In the rows, 128 means zero.
Each row of numbers belongs to one of the elements below and depends on some of the facts about them. Some rows are named. Which element is each other row?

Some rows with their names:
[131 132 123 122  67 116 153 121 139 180 107 180  77 126 139 106 133 116
 137 142 155 136 128 129 111 113 117 108 109 119 118 130] -> K_847
[114 125 112 111  87 118 138 164 125 148 113 120 148 137 127 115 132 108
 131 134 134 114 150 139 113 126  93 152 122 146 124 121] -> K_51
[153 139 113 116  93 118 159 169 131 172 116 164  92 164 119 120 118 111
 135 146 131 137 120 110 117 134 128 141 127 116 118 133] -> K_61
[114 158 113 128 115 128 145 153 144 115 160  83 112 121 130 141  87 147
 118 125 125 130 142 138 154 139 162 131 138 154 118 152] -> K_854
[120 119  90 143  91 122 126 147 151  60 152  15 116  78 165 153 116 148
 118 142 144 123 120 121 140 145 125  92 127 149 111 156] -> K_560
[111  77  83 138 134 155 118 119 127 124 172 118 151 145  99 138 154 136
 130 121 117 106 102 106 140 100 159  66 113 121 129 130] -> K_117
[144 118 119 128  82 124 148 139 134 150 106 116  91 151 148 125 148 110
 136 162 139 118 116 114  92 149 109 100 117  84 104 135] -> K_34
[ 90 159 173 139 182 158 115  57 129 138 139 106 146 152 139 130 127 145
 124 125 109  92 154 159 122 153 181 109 136  82 109 137] -> K_977
[163 131  92 159 208  97 110  42 135 116  90 194 175 140 176 165 151 140
 142 157 151 119 130  50 132 164  88 175 133  99 134 117] -> K_171
[146 135 165 126 142 149  84 103 132 106 115 111 193 105 134 109 141 125
 139 139 129 129  69 105 135 137 121 127 133  77 123 126] -> K_271
[111 127 104 143 102 128 127 134 149  70 155  20 119  86 163 151 114 150
 117 139 138 116 130 131 138 147 135  93 129 143 109 155] -> K_809
[139 103 168 143  87 120 138  90 129 129 144  60 122 138 127 143 128 117
 128 125 116 152 142 155 107 120  94 138 139 117 140 120] -> K_416
[149 132 136 110 135 120 120 192 114 112 116 152 120  66 138 137 141 142
 129 116 101 127 139  99 136 132  72  97 121 110 128 130] -> K_693
[167 131 124 145 147  90 130  76 130 138 104 168 173 118 156 162 140 141
 144 137 124 142 155  69 136 149  44 170 134 106 140 118] -> K_522
[139 117 117 132  50 105 144 161 145  89 153  26 129  66 149 155 113 147
 125 128 123 149 141 119 143 134  63 106 128 149 124 148] -> K_631
[129  97 167 151 114 127 146  52 124 121 123  74 106 196 103 121 129 113
 118 126 144 174 117 192  97 127 153 163 139 165 144 114] -> K_647
[144 126 133 122  88 118 161 131 124 156  93 138 110 168 111 109 141 126
 131 141 139 159 118 134 108 150 109 126 116 142 117 130] -> K_17

There are 2 kinds of fact about the elements: droplu, stenil.
droplu: is of sort; stenil: refers to
K_253: droplu drogrum; stenil K_328
K_684: droplu drogrum; stenil K_591
K_855: droplu dreto; stenil K_886
K_167: droplu sinen; stenil K_283
K_17: droplu zodrik; stenil K_61
K_46: droplu dreto; stenil K_684
K_565: droplu kluskar; stenil K_161
K_4: droplu drogrum; stenil K_867
K_899: droplu drogrum; stenil K_975
K_117: droplu sinen; stenil K_721
K_782: droplu kluskar; stenil K_427
K_567: droplu kluskar; stenil K_128
K_112: droplu dreto; stenil K_245
K_932: droplu kluskar; stenil K_157
K_341: droplu zodrik; stenil K_875
K_77: droplu sinen; stenil K_705
K_804: droplu dreto; stenil K_461
K_909: droplu dreto; stenil K_339
K_89: droplu dreto; stenil K_82
K_693: droplu suli; stenil K_669
K_913: droplu kluskar
K_320: droplu kluskar; stenil K_745
K_995: droplu kluskar
K_795: droplu sinen; stenil K_981
K_387: droplu suli; stenil K_909
K_185: droplu dreto; stenil K_36
K_223: droplu drogrum; stenil K_239
K_507: droplu dreto; stenil K_782
K_803: droplu kluskar; stenil K_821
K_458: droplu drogrum; stenil K_288
K_755: droplu drogrum; stenil K_17
K_886: droplu suli; stenil K_804
K_536: droplu kluskar; stenil K_574
K_868: droplu suli; stenil K_188
K_975: droplu sinen; stenil K_911
K_642: droplu zodrik; stenil K_899
K_560: droplu sinen; stenil K_834
K_176: droplu sinen; stenil K_847
K_51: droplu drogrum; stenil K_407
K_271: droplu sinen; stenil K_259
K_631: droplu suli; stenil K_943
K_510: droplu kluskar; stenil K_823
K_328: droplu sinen; stenil K_77
K_834: droplu sinen; stenil K_69
K_705: droplu kluskar; stenil K_565
K_981: droplu drogrum; stenil K_854
K_794: droplu suli; stenil K_646
K_756: droplu zodrik; stenil K_264
K_725: droplu sinen; stenil K_350
K_575: droplu drogrum; stenil K_977
K_893: droplu kluskar; stenil K_176
K_823: droplu suli; stenil K_458
K_745: droplu kluskar; stenil K_522
K_714: droplu kluskar; stenil K_631
K_15: droplu kluskar; stenil K_953
K_171: droplu sinen; stenil K_612
K_201: droplu dreto; stenil K_430
K_657: droplu drogrum; stenil K_523
K_943: droplu kluskar; stenil K_649
K_407: droplu kluskar; stenil K_459
K_344: droplu sinen; stenil K_894
K_968: droplu kluskar; stenil K_4
K_140: droplu sinen; stenil K_94
K_951: droplu kluskar; stenil K_262
K_339: droplu suli; stenil K_59
K_854: droplu kluskar; stenil K_253
K_82: droplu dreto; stenil K_526
K_871: droplu drogrum; stenil K_774
K_264: droplu zodrik; stenil K_178
K_521: droplu drogrum; stenil K_995
K_66: droplu sinen
K_430: droplu suli; stenil K_507
K_184: droplu sinen; stenil K_46
K_482: droplu zodrik; stenil K_117
K_69: droplu sinen; stenil K_536
K_929: droplu suli
K_574: droplu sinen; stenil K_809
K_198: droplu kluskar; stenil K_868
K_261: droplu dreto; stenil K_657
K_153: droplu zodrik; stenil K_98
K_188: droplu kluskar; stenil K_928
K_135: droplu sinen; stenil K_932
K_474: droplu drogrum; stenil K_387
K_774: droplu sinen; stenil K_807
K_412: droplu zodrik; stenil K_211
K_977: droplu sinen; stenil K_662
K_540: droplu dreto; stenil K_485
K_945: droplu suli; stenil K_435
K_432: droplu dreto
K_515: droplu sinen; stenil K_474
K_709: droplu suli
K_573: droplu drogrum; stenil K_198
K_928: droplu dreto; stenil K_19
K_809: droplu sinen; stenil K_133
K_416: droplu suli; stenil K_951
K_832: droplu sinen; stenil K_557
K_275: droplu suli; stenil K_573
K_462: droplu sinen; stenil K_871
K_19: droplu sinen; stenil K_34
K_211: droplu kluskar; stenil K_937
K_601: droplu kluskar; stenil K_184
K_523: droplu drogrum; stenil K_426
K_36: droplu drogrum; stenil K_344
K_459: droplu sinen; stenil K_755
K_319: droplu dreto; stenil K_466
K_330: droplu kluskar; stenil K_404
K_649: droplu suli; stenil K_307
K_612: droplu sinen; stenil K_756
K_161: droplu sinen; stenil K_330
K_912: droplu sinen; stenil K_152
K_128: droplu drogrum; stenil K_542
K_426: droplu kluskar; stenil K_832
K_522: droplu suli; stenil K_913
K_350: droplu kluskar; stenil K_140
K_867: droplu drogrum; stenil K_929
K_866: droplu drogrum
K_157: droplu suli; stenil K_725
K_967: droplu kluskar; stenil K_135
K_259: droplu suli
K_526: droplu suli; stenil K_990
K_152: droplu drogrum; stenil K_945
K_821: droplu drogrum; stenil K_167
K_355: droplu suli; stenil K_112
K_647: droplu zodrik; stenil K_223
K_525: droplu kluskar
K_466: droplu kluskar; stenil K_121
K_485: droplu suli; stenil K_740
K_839: droplu kluskar; stenil K_647
K_990: droplu zodrik; stenil K_515
K_59: droplu sinen; stenil K_693
K_670: droplu drogrum; stenil K_642
K_662: droplu dreto; stenil K_912
K_283: droplu kluskar; stenil K_319
K_245: droplu zodrik; stenil K_15
K_307: droplu drogrum; stenil K_655
K_646: droplu dreto; stenil K_968
K_552: droplu zodrik; stenil K_679
K_557: droplu drogrum; stenil K_567
K_679: droplu sinen; stenil K_554
K_721: droplu sinen; stenil K_601
K_937: droplu sinen; stenil K_261
K_591: droplu kluskar; stenil K_794
K_669: droplu sinen
K_309: droplu suli; stenil K_484
K_875: droplu dreto; stenil K_521
K_94: droplu sinen; stenil K_309
K_807: droplu sinen
K_894: droplu sinen; stenil K_714
K_270: droplu zodrik; stenil K_803
K_484: droplu kluskar; stenil K_552
K_911: droplu kluskar; stenil K_482
K_427: droplu suli; stenil K_171
K_137: droplu zodrik
K_542: droplu zodrik; stenil K_271
K_121: droplu kluskar; stenil K_967
K_554: droplu dreto; stenil K_510
K_37: droplu kluskar; stenil K_360
K_34: droplu sinen; stenil K_893
K_435: droplu zodrik; stenil K_540
K_847: droplu dreto; stenil K_855
K_98: droplu kluskar; stenil K_575
K_492: droplu suli; stenil K_275
K_239: droplu kluskar; stenil K_270
K_461: droplu drogrum; stenil K_341
K_262: droplu sinen; stenil K_839
K_288: droplu sinen; stenil K_89
K_404: droplu sinen; stenil K_153
K_953: droplu drogrum
K_655: droplu suli; stenil K_560
K_178: droplu zodrik; stenil K_320
K_740: droplu sinen; stenil K_355
K_360: droplu dreto; stenil K_492
K_61: droplu kluskar; stenil K_37
K_133: droplu sinen; stenil K_795

Rows to name:
No name comes twice in this set of rows, the named rows included.
[ 94 163 175 132 154 145 142  68 124 146 123 117 145 165 108 116 118 157
 120 113 116 135 155 177 132 158 170 130 130 142 115 137] -> K_153
[ 92 150 150 141 155 150 121  82 137 114 146  69 132 127 147 139 120 149
 121 129 117  99 150 154 129 151 168 102 134 104 107 146] -> K_161
[166 151  92 140 189  99 129  97 132 147 105 227 153 156 141 151 120 135
 140 142 139 137 129  61 149 148 113 198 140 125 140 119] -> K_913
[174 132 119 148 157  84 128  63 131 138  98 182 182 121 162 168 142 142
 146 140 127 143 156  57 138 155  33 181 135 106 142 115] -> K_427
[125  88 154 154 146 138 115  89 123  85 137  61  70 155 141 140 138 102
 114 134 136 129 118 179  86 121 167 126 141 116 138 117] -> K_135
[152 135 132 101 158 120 113 232 104  96 106 170 100  46 142 135 145 143
 124 110  97 120 140  96 135 131  76  82 118 112 130 129] -> K_526
[146 138 167 121 128 137 116 106 124 125  98 137 185 133 100  96 135 135
 134 126 133 166  81 127 140 141 117 146 128 135 131 123] -> K_412
[139  94 173 138 107 122 131 122 117 105 138  65  79 127 130 143 132 108
 117 117 113 149 145 176  95 113 106 128 140 125 146 116] -> K_157
[116  84  91 139 136 153 117 116 127 121 164 117 145 142 107 137 151 135
 130 125 120 107 104 108 138 107 155  73 116 118 128 130] -> K_975
[ 90 160 178 139 190 160 115  52 128 143 136 115 148 157 138 129 129 144
 126 126 108  91 154 158 120 152 181 111 136  77 110 135] -> K_912
[ 90 155 160 140 165 153 118  73 134 123 143  83 138 137 145 136 122 148
 122 128 114  96 151 156 125 152 175 105 135  95 108 142] -> K_404

Now the same elements, written a new way:
Known rows:
[134 143 121 126 146 113 133 131 138 121 132 151 133 139 111 139 123 124
 130 107 131 125 125 137 134 124 128 119 140 146 147] -> K_612
[126 137 117 135 115 141 124 140 143 138 144 118 105 127 115 124 128 140
 120 124 139 141 145 124 125 142 111 125 118 135 103] -> K_928
[135 135 122 134 116 161 123 133 143 130 135 108  97 125 133 122 143 137
 127 124 126 145 139 108 118 137 121 126 106 117 105] -> K_261
[104 125 122 114 143 108 124 120 131 119 156 138 135 119 114 131 152 120
 142  88 146 143 141 148 127 140 110 114 129 117 147] -> K_121
[139 144 123 125 147 133 129 123 133 112 126 138 123 141 128 136 139 122
 138 106 119 125 120 120 129 114 138 118 129 128 150] -> K_975
[142 140 135 123 137 143 127 118 137 119 109 144 112 142 138 136 141 114
 132 111 130 116 117 105 121 127 140 131 127 118 155] -> K_271
[121 131 131 116 122 110 125 121 142 137 132 167 128 115 105 149 130 128
 121 107 151 125 124 143 124 155 130 125 137 130 128] -> K_913
[104 123 119 114 135 100 129 147 105 122 146  82 133 133 129  72 136 115
 140 119 138 158 166 141 130  91  74 127 116 144 163] -> K_223
[107  98 129 155 132 118 132 124 117 130 132 118 168 141 127 127 108 129
 129 157 124 110 128 149 152 133 123 138 149 130 115] -> K_264
[109 140 122 128 101 135 118 144 151 147 132 135 103 138 131 120 118 131
  93 119 175 121 156 118 124 160  95 144 114 135 109] -> K_847
[137 144 124 124 144 129 129 125 136 121 122 146 127 141 124 137 131 120
 130 108 129 121 123 123 128 126 133 122 136 134 151] -> K_66
[ 74  99 138 145 109 116 117 118 123 150 103 145 157 158 158 116  95 108
  89 149 188  76 152 132 146 163  97 172 140 118 128] -> K_341
[151 146 120 138 104 140 128 149 150 148 130 138 105 117 104 148 107 153
 105 142 126 128 121 128 129 147 144 124 126 157  74] -> K_89
[127 143 126 122 137 121 127 128 139 127 119 157 124 145 127 136 123 118
 119 102 151 113 128 129 131 132 124 128 132 137 154] -> K_34
[164 121 112 115 112 132 102 159  96 106 113  93 124 122 141 101  93 125
 137 154 158 123 108  84 139 112 128 125  70 119 137] -> K_981
[ 98 144 116 146 145 145 138 109 100 136 135 110 144 137 237 143 126 131
  85 144  97 130 159 134 124  95 135 138 115 110  75] -> K_631
[167 117 117 111 110 131  98 160  98 106 109  93 123 120 130  97  92 127
 142 157 161 126 106  82 139 117 129 126  74 116 144] -> K_253

Which element is each row?
No name comes twice in this set of rows, the named rows included.
[172 156 140 131 115 129 136 133 150 145  93 190 117 130 107 172  91 138
 100 139 129  90  89 128 130 143 174 129 152 165 116] -> K_669
[111  98 134 153 131 131 128 119 115 126 126 112 161 138 139 125 117 125
 131 161 123 110 127 135 146 132 128 140 142 117 116] -> K_137
[160 150 126 140  97 144 129 150 151 154 123 151 101 114 104 155 101 158
  98 152 127 119 114 126 126 151 155 125 128 162  64] -> K_909
[124 128 174 123 126 154 163  95 165 148  92 146  87 142 108 115 186 115
 144 113  88 124 131 125  92 127 127 147 183 132 171] -> K_740
[130 138 106 136 127 132 128 146 141 128 163 108 117 121 111 125 130 144
 128 119 126 155 148 138 132 131 115 109 115 144  96] -> K_201
[104 138 116 143 140 146 130 113  99 135 137 108 144 135 224 140 118 131
  94 146 104 127 152 126 125 102 136 136 109 109  81] -> K_649
[148 148 124 128 137 119 131 132 137 127 124 160 128 133 111 152 115 126
 124 114 128 117 113 132 135 125 145 121 140 150 139] -> K_679
[127 115 131 146 113 120 132 133 120 144 123 125 147 120 126 131  94 141
 111 175 115 118 118 136 135 134 143 136 140 142  88] -> K_823
[150 104 125 111 123 136  98 126 131 100 123 135 119 110  91 131 133 125
 165 120 161 128  90  92 129 164 140 121  98  84 153] -> K_330
[116 177 122 126 145 141 150 123  92 145 125 113 114 133 251 135 133 132
  78 122  87 139 170 134 110  61 133 131 107 142  90] -> K_36
[138 111 144 130 101 164 124 135 157 132 120 105  87 122  89 104 152 135
 146 138 129 141 130  99 109 156 116 138 122 113 127] -> K_662
[107 139 116 120 157 112 127 127 133 111 148 126 140 146 114 113 143 109
 149  86 143 139 147 139 137 116  96 118 131 131 175] -> K_167

Now the same elements, written a new way:
Some elements and their rows:
[126 134 145 123 136 137 146 123  87 116 129 168 125] -> K_911
[130 128 150 122 155 135 156 139 104 107 119 184 127] -> K_117
[134 129 145 117 139 106 140 136 134 136 130 151 126] -> K_867
[152 118 149 145  96  34 105 142 146 133 117 154 249] -> K_137
[130 128 154 122 157 133 156 139 102 106 118 188 127] -> K_721
[127 123 123 122 137 120 113 121 134 139 127  98 129] -> K_261
[126 144 117 136 132 146 127 143 108 136 136  99 119] -> K_34
[106 121 128 143 105 118 100 122 128 102 130 109 109] -> K_157
[139 127 139 154  94  89 120 147  95 146 126 155 212] -> K_995
[123 150 116 135 120 142 121 128  87 143 145  95 122] -> K_198
[145 121 148 137 116  60 125 157 132 154 126 156 203] -> K_953
[120 134 133 108 129 164 125 133 148 101 117 132  72] -> K_161
[134 116 111 124 127 131 120 114 129 112 121 105 108] -> K_823
[124 145 117 135 122 142 126 125  91 140 141 107 126] -> K_37
[132 117 123 124 136 129 128 117 122 126 126 119 127] -> K_339
[123 120 134 128 130 122 120 121 120 124 130 120 130] -> K_416
[132 131 134 120 133 111 132 137 137 142 134 128 125] -> K_521

Rows to name:
No name comes twice in this set of rows, the named rows included.
[144 124 101 131 146 157 153 130 134 124 118 125 115] -> K_515
[127 124 161 108 149 105 121 124 109 109 120 148 130] -> K_46
[112 128 116 149 111 145 121 137 138 101 125 121  99] -> K_725
[106 133 120 156 109 132 128 124 108 129 140 132 128] -> K_803
[118 138 128 110 129 141 122 119 120 114 126 126  86] -> K_98
[126 134 150 122 141 131 147 124  81 112 128 179 125] -> K_591
[108 128 118 155 111 142 123 139 136 108 128 126 105] -> K_135
[124 120 132 126 133 124 127 121 119 126 130 124 131] -> K_430
[141 122 146 134 118  75 129 151 134 151 127 151 187] -> K_866
[139 132 134 128 117  81 109 125 149 123 127 118 172] -> K_341
[143 124 161 118 136  67 129 124 135 105 118 176 182] -> K_482
[135 122 113 118 135 125 114 116 141 131 122  88 118] -> K_909
[127 130 142  97 120 164 128 125 167 128 130 137  71] -> K_981
[121 134 125 122 125 120  94 126 128 137 133  71 114] -> K_804
[135 113 147 144 108  82 110 140 111 138 123 145 202] -> K_709

